(in the rows, 128 means zero)
Here are made-up nodes, facts about them, and rows of numbers that follow some of those facts. Name the node behind each unnamed row.

How the nodes are related:
Ψ: refers to; Σ: uses
flonas Ψ klidu; flonas Ψ rosuk; flonas Ψ sogri; flonas Ψ fodram; flonas Ψ flotrul; flonas Ψ ketin
flade Ψ baflin; flade Ψ brude; flade Ψ vefus; flade Ψ klufos; flade Ψ beski; gronan Ψ ludedran
gronan Ψ satedri; gronan Ψ fastes; mukludrar Ψ pelu; mukludrar Ψ grogul; mukludrar Ψ lona; mukludrar Ψ lutame
mukludrar Ψ tremok; mukludrar Ψ tiskek; mukludrar Ψ tagi; flokar Ψ klomus; flokar Ψ leram; duskar Ψ baflin
duskar Ψ lona; duskar Ψ skoflos; duskar Ψ pliskes; brogrotre Ψ difiplo; brogrotre Ψ ludedran; tadrem Ψ plubis
tadrem Ψ vupir; tadrem Ψ satedri; tadrem Ψ foton; fofis Ψ fiflam; fofis Ψ kludrul; fofis Ψ plidrapla
fofis Ψ bupli; fofis Ψ klopon; brebedum Ψ grogul; brebedum Ψ zata; brebedum Ψ fliplek; brebedum Ψ gise
brebedum Ψ plozol; stastur Ψ lifik; stastur Ψ grogul; stastur Ψ plidrapla; stastur Ψ flezever; stastur Ψ nilar
stastur Ψ zigretrul; stastur Ψ zisastel; sivi Ψ famal; sivi Ψ skikovak; plafle Ψ rosuk; plafle Ψ leram
plafle Ψ tremok; plafle Ψ nilar; plafle Ψ zuvufo; plafle Ψ stuplur; plore Ψ klomus; plore Ψ breklugrek
pligrel Ψ klidu; pligrel Ψ pelu; pligrel Ψ pasker; pligrel Ψ tagi; pligrel Ψ zital; nuplas Ψ vupir
nuplas Ψ kludom; nuplas Ψ benun; nuplas Ψ fliplek; nuplas Ψ gise; nuplas Ψ drabra; nuplas Ψ flotrul
nuplas Ψ kedek; brore Ψ foton; brore Ψ zisastel; brore Ψ pliskes; trumi Ψ fetro; trumi Ψ kludrul
trumi Ψ fodram; trumi Ψ ketin; rerim Ψ brevek; rerim Ψ plibril; rerim Ψ drabra; gigres Ψ pelu
gigres Ψ brufe; gigres Ψ latragar; gigres Ψ fiflam; gigres Ψ trimo; gigres Ψ guste; gigres Ψ dranonel
grife Ψ zigretrul; fedru Ψ lifik; fedru Ψ fleflevil; fedru Ψ benun; vazuplin Ψ fetro; vazuplin Ψ podroston
vazuplin Ψ zorir; vazuplin Ψ kostople; grokeklir Ψ fleflevil; grokeklir Ψ stogo; flumoske Ψ klidu; flumoske Ψ dusus
flumoske Ψ tretrik; flumoske Ψ pasker; flumoske Ψ mupluk; flumoske Ψ bizu; grezel Ψ kisku; grezel Ψ rabam
grezel Ψ zosital; grezel Ψ rorur; grezel Ψ pebuvel; grezel Ψ nogel; grezel Ψ drabra; brimi Ψ rubral
brimi Ψ latragar; brimi Ψ stoskur; brimi Ψ kostople; brimi Ψ sipor; luvol Ψ flata; luvol Ψ molal
luvol Ψ tripluk; luvol Ψ kostople; skistu Ψ guplam; skistu Ψ rubi; skistu Ψ bupli; detral Ψ kitor
detral Ψ stanel; detral Ψ klufos; detral Ψ klize; detral Ψ zital; detral Ψ sipor; nuri Ψ difiplo
nuri Ψ rosuk; nuri Ψ vupir; nuri Ψ nagra; nuri Ψ dogik; gubro Ψ grapak; gubro Ψ tretrik
gubro Ψ latragar; gubro Ψ tiskek; gubro Ψ stuplur; rutrus Ψ rubi; rutrus Ψ kludrul; rutrus Ψ breklugrek
rutrus Ψ maplun; rutrus Ψ vobak; rutrus Ψ sozir; trutrides Ψ groflom; trutrides Ψ famam; trutrides Ψ fipar
trutrides Ψ breklugrek; trutrides Ψ kludom; trutrides Ψ bosa; trutrides Ψ drole; trutrides Ψ steklok; teron Ψ baflin
teron Ψ lona; teron Ψ moskebrom; teron Ψ foton; sota Ψ bizen; sota Ψ zuvufo; sota Ψ stuplur
brekem Ψ flata; brekem Ψ fleflevil; brekem Ψ latragar; brekem Ψ kludrul; brekem Ψ gusku; brekem Ψ klopon
flaklal Ψ depler; fakubrok Ψ brufe; fakubrok Ψ molal; fakubrok Ψ depler; fakubrok Ψ gutik; fakubrok Ψ zorir
fakubrok Ψ satedri; fakubrok Ψ klufos; kledusa Ψ fleflevil; kledusa Ψ foton; kledusa Ψ felasta; gubre Ψ skoflos
gubre Ψ flezever; gubre Ψ brevek; gubre Ψ dogik; zamen Ψ gusku; zamen Ψ vitregren; platres Ψ moskebrom
platres Ψ kludom; platres Ψ pliskes; plavis Ψ febrar; plavis Ψ klomus; plavis Ψ brude; plavis Ψ zital
plavis Ψ kizogil; plavis Ψ plovil; vavis Ψ sorek; gigrifi Ψ stuzan; gigrifi Ψ rorur; gigrifi Ψ trikul
gigrifi Ψ fibu; gigrifi Ψ pliskes; vuzak Ψ lifik; vuzak Ψ bizen; vuzak Ψ plidrapla; vuzak Ψ benun
stuzan Σ tripluk; flata Σ flade; flata Σ plore; flata Σ gilil; breklugrek Σ fledrol; duskar Σ fetran
ligru Σ bosa; ligru Σ sibuskik; brebedum Σ stastur; brebedum Σ subrapom; klopon Σ gubre; zital Σ treko
zital Σ latos; zital Σ brore; plore Σ flezever; plore Σ pliskes; goklem Σ tripluk; vobak Σ flezever
nuplas Σ vasi; nuplas Σ flezever; nuplas Σ brekem; vefus Σ zigretrul; latos Σ sibuskik; plikeskel Σ stastur
plikeskel Σ grelira; plikeskel Σ sibuskik; trumi Σ faler; deflil Σ kludrul; deflil Σ flaklal; deflil Σ sibuskik
foton Σ flezever; foton Σ brore; foton Σ stigra; foton Σ subrapom; gigres Σ trikul; febrar Σ subrapom
gaklagir Σ plikeskel; gaklagir Σ kludrul; gaklagir Σ sibuskik; zipum Σ groflom; zipum Σ tripluk; zipum Σ foton
staplas Σ treko; staplas Σ zorir; flezever Σ tripluk; flezever Σ sibuskik; kludrul Σ zorir; faler Σ sibuskik
drabra Σ soskek; plabrek Σ lotutuk; plabrek Σ tripluk; plabrek Σ fastes; stigra Σ stastur; fledrol Σ grapak
fledrol Σ sibuskik; zuvufo Σ stastur; zuvufo Σ mupluk; soskek Σ fetran; soskek Σ kedek; zorir Σ brebedum
zorir Σ stastur; skistu Σ gaklagir; skistu Σ breklazir; grogul Σ duskar; grogul Σ tiskek; grogul Σ tripluk
detral Σ latos; detral Σ sibuskik; klatrik Σ lotutuk; gilil Σ trikul; gilil Σ latos; treko Σ brebedum
treko Σ stastur; skikovak Σ faler; zisastel Σ grelira; lotutuk Σ grelira; groflom Σ vobak; stoskur Σ pliskes
stoskur Σ sibuskik; kedek Σ plabrek; zigretrul Σ fastes; gama Σ latos; gama Σ tripluk; maplun Σ kludrul
kisku Σ febrar; kisku Σ stigra; kisku Σ fastes; vasi Σ stunol; brekem Σ vasi; fetran Σ zorir
fetran Σ foton; flaklal Σ brebedum; fakubrok Σ fastes; sogri Σ plikeskel; sogri Σ mupluk; sogri Σ sibuskik
stogo Σ stunol; stogo Σ zorir; breklazir Σ fodram; trikul Σ gubre; trikul Σ grelira; dogik Σ stuzan
dogik Σ sibuskik; bosa Σ sibuskik; zamen Σ lotutuk; zamen Σ sibuskik; mupluk Σ staplas; mupluk Σ faler
grapak Σ faler; zosital Σ gigres; platres Σ detral; platres Σ latos; trimo Σ stuzan; trimo Σ faler
trimo Σ goklem; gusku Σ klatrik; gusku Σ fetran; gusku Σ sibuskik; felasta Σ stoskur; zuklu Σ ligru
fodram Σ zamen; fodram Σ rubral; fodram Σ groflom; fastes Σ gubre; fastes Σ sibuskik; vavis Σ zipum
vuzak Σ flezever; klufos Σ febrar; klufos Σ lotutuk; stunol Σ gubre; stunol Σ tripluk; stunol Σ sibuskik
fibu Σ fetran

Known rows:
[123 142 130 115 123 114 139  63 101 127 123 117 123 135 137 104 124  91
 123 117 118 129 108 154 150 126 131]: sota
[109 140 128 105 130 118 166  64 116 141 116 115 120 135 138 121 131 139
 140 105 124 118 102 147 135 130 142]: vazuplin
[161 169 122 109 114 130 133 147 154 142 134 109 157 149 159 112 130 167
 111 117  98 161 163 151 111 126 151]: trumi
[122 137 118 110 118 121 147  89 112 130  93 114 123 136 155  97 125 124
 141 108 126 118  94 133 152 133 146]: fofis
[110 118 130 128 126 128 108 195 170 140 120 118 139 119 133 122 134 147
 111 144 126 118 137 107 144 145 128]: breklugrek
[106 124 117 114 130 123 112 186 159 135 126 120 140 153 107 112 143 127
 120 136 127 103 141 104 117 123 137]: deflil
[107 130 147 115 130 119 135 109 143 139 119 118 115 118 132 127 125 127
 121 132 114 117 107 105 145 144 137]: sorek
[127 124 140 122 130 136 131 179 120 143  99 114 157 115 135 125 141 153
 103 118 119 121 157 162 124 130 135]: fetran
[121 118 137 131 129 133 107 129 135 136 116 120 147 127 148 126 144 150
 114 143 123 120 151 107 125 138 131]: fodram
[137 111 140 122 136 135 118 152 147 136 101 117 141 120 123 138 137 144
  96 127 111 108 142 115 123 133 144]: trikul
[ 97 137 151 125 127 121 117  94 126 131 142 124 116 122 143 127 138 103
 125 149 122 124 137 122 144 147 121]: klidu
[110 127 128 118 119 123 113 125 147 136 108 118 119 123 148 118 124 134
 146 137 126 117 102 103 165 150 141]: sozir
[130  89 107 142 141 140 130  97 152 132  84 122 140 127 144 148 145 158
  85 105 149 100 142 120 131 131 135]: plabrek
[ 84 139 148 114 131 115 134  94 136 142 142 119 111 121 131 144 138 124
 125 128 125 123 127 114 144 141 139]: stanel
[143 129 149 118 131 125 125  93 137 134 105 118 116 123 124 132 131 113
 131 139  99 110 110 115 144 142 141]: plibril
[112 143 143 116 125 115 127 117 140 138 135 120 107 122 127 146 132 122
 123 134 146 124 140 134 149 142 123]: plovil
[101 134 158 118 128 118 126  83 121 132 163 121 112 124 143 127 138 119
 124 145 127 122 141 107 135 145 120]: pelu
[ 83 131 148 114 129 117 138  85 122 137 150 119 117 124 144 118 133 126
 123 132 112 122 115  94 134 143 136]: guste
[118 132 112 110 130 122 108 192 184 132 146 118 138 165 107 113 142 131
 118 142 124 112 152  75 108 124 139]: fledrol

Which node is each row?
No name comes twice in this set of rows, the named rows included.
[138 138 131 112 126 115 150 103 132 138 107 114 113 130 126 126 125 133
 130 114 131 117 103 152 144 137 136] | sivi
[125 161 121 111 122 111 154 106 125 137 118 116 108 130 124 132 125 120
 120 108 154 133 123 188 152 127 130] | plavis
[122  92 112 137 139 132 128 107 145 131  82 122 135 129 131 139 143 153
  96 111 152  94 136 111 130 127 130] | gama
[ 91 105 145 123 126 131 119 208 115 141 132 116 157 115 145  99 144 162
 119 150 112 116 135 109 129 143 125] | kludrul
[153 127 116 117 137 134 122 151 134 128  91 115 142 134 115 125 131 123
 109 109 127 119 117 131 129 118 141] | platres
[105 125 140 120 136 130 121 141 145 140 129 116 134 121 131 150 142 141
 104 124 127 118 156 124 123 132 137] | vefus
[109 136 146 120 123 123 104 103 127 129 132 120 114 122 143 126 135  97
 130 145 133 119 139 119 159 142 139] | leram
[ 86 122 141 118 134 129  99 170 126 138 138 121 140 123 135 148 156 127
 116 140 156 118 176 124 140 126 131] | zital
[ 91 110 118 104 131 127 106 244 118 132 124 118 145 151  97 103 152 117
 134 143 143  88 140 119 124 116 135] | plikeskel
[125 110 143 134 131 137 111 128 134 128 120 119 143 123 142 121 140 136
  92 132 112 113 145  96 120 137 130] | zigretrul
[106 107 127 116 128 123 109 179 161 136 172 118 141 152 131 105 142 167
 118 147 125 104 144  66 111 134 131] | gusku
[116 119 136 122 120 119 128 120 155 139 127 118 115 121 144 114 121 150
 135 147 123 116 105 105 152 154 124] | rubi
[111 154 132 108 131 116 158  93 124 139 113 114 111 127 119 142 129 116
 118  98 131 124 121 169 141 126 143] | flade
[115 155 127 114 121 119 155  68  96 129 120 119 117 136 141 109 129 108
 125 115 127 131 115 165 140 128 128] | gubro

The same nodes again, as new rows of numbers:
Known rows:
[132 131 124 132 126 120 122 128 144 130 117 138 130 122 124 129 126 123
 128 101 121 129 138 108 117 124 136 135 129 121 125 136 126 138 124]: skoflos
[143 103 134 120 132 145 117 117 127 126 154 111 132 141 110  91 122 122
 123 165 158 145 120 136 164 116 119 152 114  89 124 130 160 122 137]: zipum
[100 119 119 138 126 139 197 124 154 104  92 125 172 136 158  80 129 175
 164  11 113 131  92 138 117  98 143 138 129 145 164 110 133 112 127]: grapak
[105 112 156 128 117 127 139 124 134 115 157 127 138 127 146 151 118 154
 128 116 129  64 144 150 170 144 116 117 150 123 125 125 126 107 127]: stoskur
[131 145 112 114 139 121 151 138 152 123 136 134 110 123 111 143 134 125
 131 163  87 187 129 134 147 139 140 140 132 160 128 142 121 125 135]: tadrem
[ 89 131 114 137 117 130 143 154 115 112 150 112 133 155 133 154 127 140
 113 172 121  77 116 186 169 153 124  96 139 148 124 104 117 120 146]: zamen
[ 93 115 160 128 116 126 144 125 139 113 151 129 136 129 150 153 119 155
 124 105 129  53 148 148 173 146 115 119 158 123 121 122 119 104 132]: ligru
[124 131 132 122 127 123 124 131 122 130 118 137 122 126 127 123 127 126
 110 119 128 125 132 100  96 119 134 127 137 126 124 131 126 125 117]: bizen
[134 124 144  81 138 128 138 160 107 107 145 124  95 145 113 116 131 126
  81 193 141 140 117 145 134 119 109 104 120 114 130 122 142  88 132]: vuzak
[ 93 117 151 133 117 129 162 122 145 110 137 127 147 132 152 133 122 162
 133  83 124  70 134 146 165 134 123 122 152 130 131 119 122 103 130]: fledrol
[134 124 138  89 146 127 146 139 120 114 137 128 108 137 110 116 134 131
 105 172 131 164 111 144 156 135 114 131 107 128 126 127 132  99 138]: nuplas
[158 118 118 116 116 163 113 111 129 123 141 109 139 154 106  91 113  96
 119 225 135 152 148 122 142 110 131 179 156 108 113 145 165 122 145]: tripluk
[134 136 123 105 141 131 152 130 118 122 117 139 120 127 113 134 133 127
 115 183 102 179 123 125 117 142 131 144 127 161 122 142 117 116 132]: nuri
[100 127 110 151 127 131 133 131 121 134 130 119 131 147 124 107 128 140
 100 114 153 108 105 131 135 129 133 129 113 114 117  97 124 131 133]: zigretrul
[140 134 124 139 125 119 115 145 153 127 110 138 130 120 122 133 126 126
 135  97 118 121 139 115 117 122 138 130 128 113 125 135 128 144 129]: lona
[153 128  99 131 127 134 119 151 105 121 131 125 128 132 121 153 126 117
 138 212 106 157 124 147 101 136 134 108 137 157 142 142 131 139 129]: brimi
[135 127 130 130 126 125 118 129 123 130 113 137 131 125 126 127 125 125
 126 119 127 128 133 104 101 123 133 132 133 124 125 137 126 133 121]: tremok
[129 132 128 127 123 124 123 117 128 133 118 133 132 123 126 124 128 119
 134 102 126 126 139 108 114 124 132 129 130 129 124 137 127 134 121]: kizogil
[127 130 130 130 125 123 123 118 131 134 125 134 128 122 126 125 127 123
 129 110 122 132 137 108 113 123 134 135 137 129 126 136 128 133 120]: pebuvel

Which node is each row?
No name comes twice in this set of rows, the named rows included.
[123 119 119 140 127 130 123 123 126 134 150 118 128 125 129 125 126 133
 136 116 141 123 119 136 138 125 129 120 120 119 134 119 135 134 122] | flata
[105 122 125 133 127 137 178 119 151 115 109 124 158 132 147  92 129 159
 153  40 122 132 101 135 128 108 139 140 127 138 152 112 132 116 126] | skikovak
[144 132 137 131 130 134 114 118 133 140 120 132 119 115 135 131 127 119
 130 126 134 137 141 111 110 122 128 143 134 127 128 133 127 133 124] | subrapom
[117 126 123 144 129 134 125 119 127 138 137 120 128 129 134 114 128 135
 122 108 150 119 117 130 141 128 127 138 113 117 124 108 128 132 133] | kisku
[109 124 103 157 128 132 129 119 128 141 139 118 137 137 127 117 129 137
 127 110 143 124 107 137 144 134 135 134 112 121 123 106 125 146 132] | klufos
[131 128 135 139 133 135 119 116 127 142 127 119 125 126 138 113 131 128
 130 113 158 123 120 135 137 127 116 140 110 110 128 110 129 133 131] | febrar
[152 152 119 121 133 113 125 176 170 115 110 139 109 124 106 149 134 117
 134 136  94 156 136 143 146 127 138 120 116 124 130 142 127 138 146] | brore
[134 125  99 119 128 131 124 156 104 120 170 103 111 142 124 141 132 113
 136 202 131 149 106 178 140 123 127  73 120 138 153 118 147 129 128] | brekem
[ 72 117 149 132 112 139 216 121 164  88 114 125 179 144 173 111 122 190
 157  16 101  69 118 159 160 117 133 133 164 154 152 111 124  87 134] | faler
[143 140 125 110 133 127 130 150 115 118 107 136 119 134 117 136 132 120
 112 175 112 148 126 130 102 131 128 114 129 147 128 137 121 122 132] | grife
[136 113 134 125 128 141 122 130 128 122 130 120 132 140 117 103 123 129
 111 145 149 126 121 127 141 119 122 145 123  99 122 123 144 121 135] | grogul
[128 133 136 114 125 121 121 113 118 132 108 134 136 124 126 119 132 116
 131 107 133 119 140 109 106 124 124 127 126 129 121 138 125 128 123] | leram

Now the same nodes, written a new way:
Some nodes and their rows:
[ 83 152 112 159  95 190  86 120 100 200 165  63 127  75 198 119  93   4
 117 108 171 148 170 117 144  89 173 150 113 107  92 127  99 103 139 121
 147  88 223  93 151  93 157 177 125  97]: vefus
[ 98  94 129  90  95 149 129 104 125 115 131 119 139  88 127 121 137 124
 119 147 121 136 147 147 125 134 115 125 161 122  97 147 155 120 126 106
 129  82 174 149 112 132 102 146  93 111]: stastur
[128 127 134 127  89 150 166 110 110  80 146 123 141 114 146 126 122 110
 168 162 123 133 161 108 143 133 166 122 133  86 109 165 158 101 141 144
 120 106 159 143 130 118 104 148 155 116]: brekem
[ 94 115 125 107  99 154 128 116 127 122 133 131 145  93 137 118 131  92
 143 153 134 164 146 139 137 141 149 126 155 103 104 139 151 110 138 112
 134 101 169 158 118 114 122 140 115 116]: rosuk
[ 91 114 133 113 103 153 134 111 117 108 137 124 140 114 133 125 128 106
 133 141 138 142 144 138 128 139 146 120 157 109  93 147 151 116 137 120
 127  95 175 147 121 126 112 139 115 110]: pligrel
[ 94 111 131 117 107 152 130 109 112 110 138 126 135 117 131 125 129 104
 133 143 137 142 143 139 127 140 147 120 160 107  91 146 153 116 140 120
 128  93 175 147 120 125 112 141 116 109]: flumoske
[113  96 126 102  87 155 151 115 128 112 133 128 150  77 135 101 134 108
 144 158 114 149 167 125 132 122 138 126 144 111 121 135 145 106 123 111
 136  96 164 158 111 128 106 155 117 127]: tripluk
[ 68 129 130 118 110 150 121 131 127 122 144 144 145 100 136 136 121  86
 142 146 154 179 141 151 133 156 159 124 165 116  94 127 156 110 149 113
 141 102 181 165 121 110 124 128 120 115]: zuvufo
[ 91 113 125 106  99 159 134 120 129 119 136 135 144  93 134 114 132  91
 140 151 134 164 148 136 136 138 152 126 152 106 108 133 149 113 135 114
 137 100 173 157 120 117 120 142 121 116]: dranonel
[ 78 121 135 122  86 169 128 117 131 119 132 131 153  78 138 114 139  94
 149 143 136 160 152 141 120 138 144 138 161  99 115 148 151  93 135 117
 135 103 172 148 121  97 110 133 115 120]: nogel
[ 78 123 129  92  91 153 123 119 133 122 136 140 144  94 141 131 137 103
 130 138 141 159 144 149 129 160 138 118 161 111  94 132 149 122 133 122
 134  94 176 151 117 122 112 140 118 105]: ligru
[107 124 126 113  96 154 133 117 123 112 135 130 146  95 139 120 134  93
 157 160 124 160 150 133 138 145 154 129 148  88 108 147 154 105 138 122
 126 104 159 155 119 109 117 143 130 116]: flezever
[116 136 125 116  87 170 114 126 141  86 145 140 142  57 107 124 140  99
 133 152 120 157 142 126 146 131 150 138 147  72 103 157 176 151 125 106
 117 106 186 164 130 124 134 141 116 116]: fodram
[142 124 122 105  67 183 112 122 151  73 142 141 141  23  88 108 154 113
 116 148  98 141 152 116 142 110 130 138 144  59 112 164 179 182 100  98
 110 103 193 165 125 146 134 155 101 122]: rubral
[122 126 131 127  92 151 154 112 113  93 140 123 146 105 144 121 124  98
 168 158 125 146 160 118 140 134 163 123 137  83 107 158 154 102 137 135
 123 108 158 150 124 116 111 145 143 122]: vasi
[ 86 112 129  99  96 157 135 111 126 117 131 131 144 104 141 121 134 100
 138 146 138 154 145 140 131 147 144 119 155 107 100 141 146 110 137 121
 133  98 168 150 118 119 113 139 121 111]: latos
[ 76 131 135 125 103 151 138 123 123 106 142 132 149 118 144 132 119  93
 150 147 151 162 143 135 136 150 169 121 151 108  97 141 149 101 152 127
 132 109 170 154 128 106 117 129 137 112]: gama
[ 85 115 126 106  99 153 132 120 131 118 133 122 147  88 141 120 132  90
 145 149 135 166 149 139 138 141 141 127 152  99 101 144 149 108 132 114
 136 100 168 158 119 111 119 133 120 119]: kludom
[ 78 111 122 101 101 148 140 125 135 114 132 112 148  85 145 123 131  85
 147 145 134 169 151 140 146 141 133 124 144  96  95 148 145 111 126 114
 138 100 167 163 118 113 123 125 128 121]: famam

Which node is each row?
No name comes twice in this set of rows, the named rows included.
[ 87 112 128 112  95 163 135 123 128 117 135 134 148  96 134 110 132  90
 138 145 136 161 153 134 131 136 152 122 152 104 106 130 140 114 131 115
 134 103 174 159 117 121 120 141 123 119] | sipor
[104 124 132 127  97 155 135 120 125  94 141 123 147  93 127 123 126 106
 144 153 126 147 149 127 137 134 152 130 142  95 104 152 158 115 135 119
 120 105 170 157 124 118 115 140 127 119] | zipum
[ 75 105 136 125 115 150 134 122 126 111 134 113 151 111 124 117 125 112
 131 155 131 152 140 139 127 138 146 135 146 122 108 137 145  95 142 104
 125  96 165 162 120 111 110 132 117 115] | fetran
[ 94 116 125  98  95 133 138 123 116 130 145 159 143  78 152 134 123  93
 157 140 148 172 172 155 126 148 138 107 179 126  96 122 160 109 132 120
 157  88 181 165 102 132 100 146 110 132] | grapak
[ 85 112 127 112 102 156 133 124 125 116 134 126 145  96 135 116 133  86
 142 142 135 162 152 139 133 138 146 122 153  95  99 138 144 112 129 114
 134 100 171 161 117 120 120 134 124 120] | klomus
[ 92 114 129 113 100 156 128 121 130 115 135 124 150  88 133 116 130  99
 141 155 127 160 147 138 135 138 147 133 149 105 109 139 150 106 136 109
 130 101 167 159 119 110 118 141 117 118] | foton
[ 82 139 131 122 100 148 127 127 124 118 145 140 152 101 150 138 116  85
 157 152 152 176 145 141 139 155 167 121 155 109  97 135 154 101 152 121
 137 111 169 159 122 105 122 133 128 116] | dogik
[ 76  98 130  95  85 180 144  92 127 116 117 135 149  90 146  98 141  76
 150 140 146 163 138 134 129 123 150 122 172  93 109 164 148 100 139 111
 152 112 169 140 124 103 126 120 102 118] | trikul
[ 83 110 133 105 103 148 123 113 126 115 135 120 142 100 130 132 128 116
 123 145 136 146 138 148 127 146 134 125 160 122  92 145 154 115 139 110
 128  90 176 151 120 119 109 136 102 107] | brebedum
[ 43 136 130 110 110 159 117 145 150 107 146 140 145  94 123 141 131  91
 120 143 158 186 126 151 142 165 157 131 155 108  94 128 154 125 146 113
 135 100 191 170 133 105 135 112 135 104] | maplun
[ 65 136 128  96  92 124 148 137 122 123 154 161 151  78 175 156 109  81
 167 127 176 190 175 160 136 164 141  96 176 130  82 121 157 106 138 133
 168  95 187 169 108 124 103 126 127 137] | breklugrek

